Below is a small trained network, with its code and all its weights. Each question gives an input and a class and asks what happens when units are switched off, that is, made to give their printed mean instead of their output.

import numpy as np


def w(rows, s, z=0):
    codes = np.array(rows[::2]) - 128.0
    scale = np.full(codes.shape[1], s)
    scale[-1] = z or s
    return codes * scale


def f(y):
    return np.maximum(y, 0)


def log_softmax(a):
    a = a - a.max(-1, keepdims=True)
    return a - np.log(np.exp(a).sum(-1, keepdims=True))


def net(x, mask):
    res = np.array(x, float).reshape(1, 7) / 4 @ E
    y = f(res @ A[0][:, :-1].T + A[0][:, -1])
    res = res + np.where(mask, y, B[0][:, -1]) @ B[0][:, :-1]
    return log_softmax(res[-1] @ U[:, :-1].T + U[:, -1])


A, B = {}, {}
E = w([
[125,82,94,185,124,101,107,24,175,78],'x0',
[228,171,146,187,160,16,121,176,50,82],'x1',
[119,146,64,127,121,106,83,190,179,131],'x2',
[137,76,191,89,125,94,176,140,231,103],'x3',
[177,77,41,138,185,144,231,163,99,148],'x4',
[167,163,140,108,254,116,87,81,171,177],'x5',
[143,123,114,112,120,119,115,128,123,130],'x6',
],0.0099)
A[0] = w([
[167,87,173,76,164,92,114,164,211,135,132],'neuron 1',
[126,125,90,83,104,174,111,80,159,205,85],'neuron 2',
[70,156,115,185,154,191,100,111,87,161,92],'neuron 3',
[140,77,162,140,126,138,118,53,117,85,165],'neuron 4',
[117,131,120,144,66,109,156,137,127,112,25],'neuron 5',
[170,131,144,115,116,134,188,149,109,188,208],'neuron 6',
[125,168,1,127,122,129,43,172,98,108,103],'neuron 7',
[90,185,180,43,129,125,118,218,91,167,174],'neuron 8',
[139,143,146,87,238,106,96,88,103,190,128],'neuron 9',
[133,91,190,106,65,162,122,116,62,74,145],'neuron 10',
[94,136,166,162,168,162,130,95,53,124,159],'neuron 11',
[193,139,131,194,150,60,122,179,92,36,67],'neuron 12',
[133,197,159,170,129,62,102,161,88,94,126],'neuron 13',
[122,99,81,160,31,152,142,190,100,91,137],'neuron 14',
[85,156,220,136,77,95,51,117,119,114,57],'neuron 15',
[157,95,72,118,116,90,203,109,136,130,129],'neuron 16',
[138,122,194,99,101,73,190,141,161,82,143],'neuron 17',
[106,160,165,146,103,134,66,128,96,114,107],'neuron 18',
[147,72,165,89,120,154,137,155,202,122,88],'neuron 19',
[50,126,108,156,135,165,185,129,152,166,83],'neuron 20',
[118,138,174,76,94,127,61,126,137,141,95],'neuron 21',
[139,87,39,189,170,157,243,147,115,154,90],'neuron 22',
[200,111,171,133,160,26,133,163,133,107,31],'neuron 23',
[111,139,105,65,93,166,123,95,155,128,16],'neuron 24',
[111,130,53,188,130,106,106,100,166,57,191],'neuron 25',
[97,106,93,84,113,179,99,128,153,128,35],'neuron 26',
[163,117,139,116,194,143,56,122,171,176,2],'neuron 27',
],0.0099,0.0052)
B[0] = w([
[140,142,93,202,54,146,100,77,92,110,215],'neuron 1',
[94,94,133,170,153,128,155,126,66,168,200],'neuron 2',
[179,90,127,168,61,133,93,95,77,62,189],'neuron 3',
[91,201,24,63,159,79,189,130,152,148,210],'neuron 4',
[192,137,225,123,145,128,152,214,124,116,156],'neuron 5',
[65,161,29,84,130,149,92,121,186,86,196],'neuron 6',
[156,100,89,132,41,191,111,96,156,102,233],'neuron 7',
[89,174,42,47,117,11,154,46,115,124,238],'neuron 8',
[161,167,196,228,71,108,162,184,202,178,224],'neuron 9',
[123,175,161,197,142,139,154,153,207,201,204],'neuron 10',
[109,89,94,155,3,171,69,69,165,132,185],'neuron 11',
[106,52,136,81,165,140,197,90,96,172,245],'neuron 12',
[80,45,122,151,176,159,185,73,140,164,228],'neuron 13',
[144,151,223,190,114,77,136,169,205,208,231],'neuron 14',
[197,129,161,21,232,219,33,211,154,43,221],'neuron 15',
[162,172,134,135,166,153,60,144,166,114,193],'neuron 16',
[155,114,82,156,27,157,66,59,145,100,215],'neuron 17',
[171,115,103,122,155,181,97,115,143,110,190],'neuron 18',
[165,85,105,174,90,133,102,58,88,82,198],'neuron 19',
[117,73,150,100,177,30,118,118,80,153,182],'neuron 20',
[147,91,99,134,247,128,144,124,187,85,193],'neuron 21',
[169,169,147,69,202,207,39,180,145,74,236],'neuron 22',
[78,89,143,128,132,172,112,132,82,163,214],'neuron 23',
[117,95,174,88,133,132,119,179,66,138,173],'neuron 24',
[54,203,122,46,113,34,177,90,142,119,230],'neuron 25',
[94,76,163,119,158,131,158,177,81,148,179],'neuron 26',
[142,144,219,180,104,149,179,228,103,169,181],'neuron 27',
],0.0062,0.011)
U = w([
[108,133,91,122,140,136,127,115,170,133,254],'0',
[164,139,127,87,248,166,78,168,141,49,47],'1',
[83,1,143,112,197,118,163,125,53,152,64],'2',
[148,182,191,176,110,96,156,187,194,172,73],'3',
[117,142,96,133,147,105,122,115,128,104,247],'4',
[164,85,77,155,45,151,99,87,100,55,73],'5',
[69,255,77,61,178,39,165,81,117,114,89],'6',
],0.0081,0.009)

Each question gives the input, the list of numbers given to net, and the class t.
The units are the neurons (one row each of A and B). Each row of codes is followed by its name. A weight is (code - 128) times the scale printed after its matrix; where a second scale follows, it is the last column's (A, B and U).
mask holds one flag per neuron, in row order. A switched-off neuron (its flag False) gives its mean, the last column of its row in B, instead of its output. The means were averaged over made-up inputs and are rounded, as every weight is.
A unit's drop is (log p(t) with every unit on - log p(t) with that unit switched off) / (log p(t) with every unit on - log p(t) with every unit switched off).
The circuit of an input: a set's keep is (log p(t) with only the set's units on - log p(t) with every unit switched off) / (log p(t) with every unit on - log p(t) with every unit switched off). Starting from the 12 units with the biggest drops (on a tie, the unit counted first), units are removed one at a time, each time the one whose removal leaves the highest keep (on an exact tie, the one counted first), for as long as the keep stays at least 0.8.
units of the circuit, in order: the units of the circuit, biggest drop first
unit that matters most: the unit with the biggest drop
top k neurons: the k neurons with the biggest drops, biggest first
drop when u is switched off: that unit's drop, to one decimal
input [2,6,0,-3,-1,-6,-3], class 2: top neuron => [neuron 12]
input [-1,-6,0,8,3,0,3], class 5: units of the circuit, in order => [neuron 19; neuron 1]
input [6,-3,-6,-8,-4,7,6], class 5: top 3 neurons => [neuron 3; neuron 11; neuron 14]
input [-6,-1,-7,6,-8,-5,5], class 1: top 2 neurons => [neuron 15; neuron 21]
input [2,-1,2,7,4,5,5], class 5: units of the circuit, in order => [neuron 1; neuron 19]
input [8,-1,2,-6,-1,-6,-4], class 6: top 4 neurons => [neuron 25; neuron 4; neuron 9; neuron 17]
input [7,-6,0,2,0,7,1], class 3: top 4 neurons => [neuron 27; neuron 9; neuron 8; neuron 12]
input [5,6,-4,1,3,-3,5], class 2: top 3 neurons => [neuron 12; neuron 23; neuron 8]
input [7,-1,-1,-2,-4,3,2], class 6: units of the circuit, in order => [neuron 25; neuron 4]
input [-3,-3,1,4,1,8,-7], class 3: top 2 neurons => [neuron 9; neuron 27]
input [-6,4,6,8,7,4,1], class 5: units of the circuit, in order => [neuron 1; neuron 17]
input [-7,1,-6,-8,-6,-1,3], class 5: top 2 neurons => [neuron 11; neuron 3]
input [3,-1,3,-6,1,3,0], class 5: units of the circuit, in order => [neuron 7; neuron 3]
input [2,-5,1,-8,2,8,7], class 3: units of the circuit, in order => [neuron 9; neuron 27]
input [8,4,6,-6,3,-1,2], class 6: unit that matters most => neuron 25
input [6,3,2,8,6,5,2], class 5: top 3 neurons => [neuron 1; neuron 17; neuron 19]
input [8,-8,0,2,7,-1,-4], class 2: top 2 neurons => [neuron 20; neuron 2]
input [-5,5,-8,-7,3,2,1], class 0: units of the circuit, in order => [neuron 6; neuron 11; neuron 13]
input [-3,0,-4,8,4,7,3], class 5: top 2 neurons => [neuron 1; neuron 19]
input [0,-6,3,6,-5,-4,-4], class 2: unit that matters most => neuron 26
input [-8,0,6,8,1,6,-1], class 5: units of the circuit, in order => [neuron 1; neuron 19]
input [-8,8,-4,-6,1,-4,4], class 2: top 3 neurons => [neuron 12; neuron 13; neuron 25]
input [5,8,-5,2,1,8,-5], class 2: drop when neuron 12 is switched off => 1.1
input [-2,-1,-7,-8,-6,5,4], class 5: drop when neuron 3 is switched off => 0.9
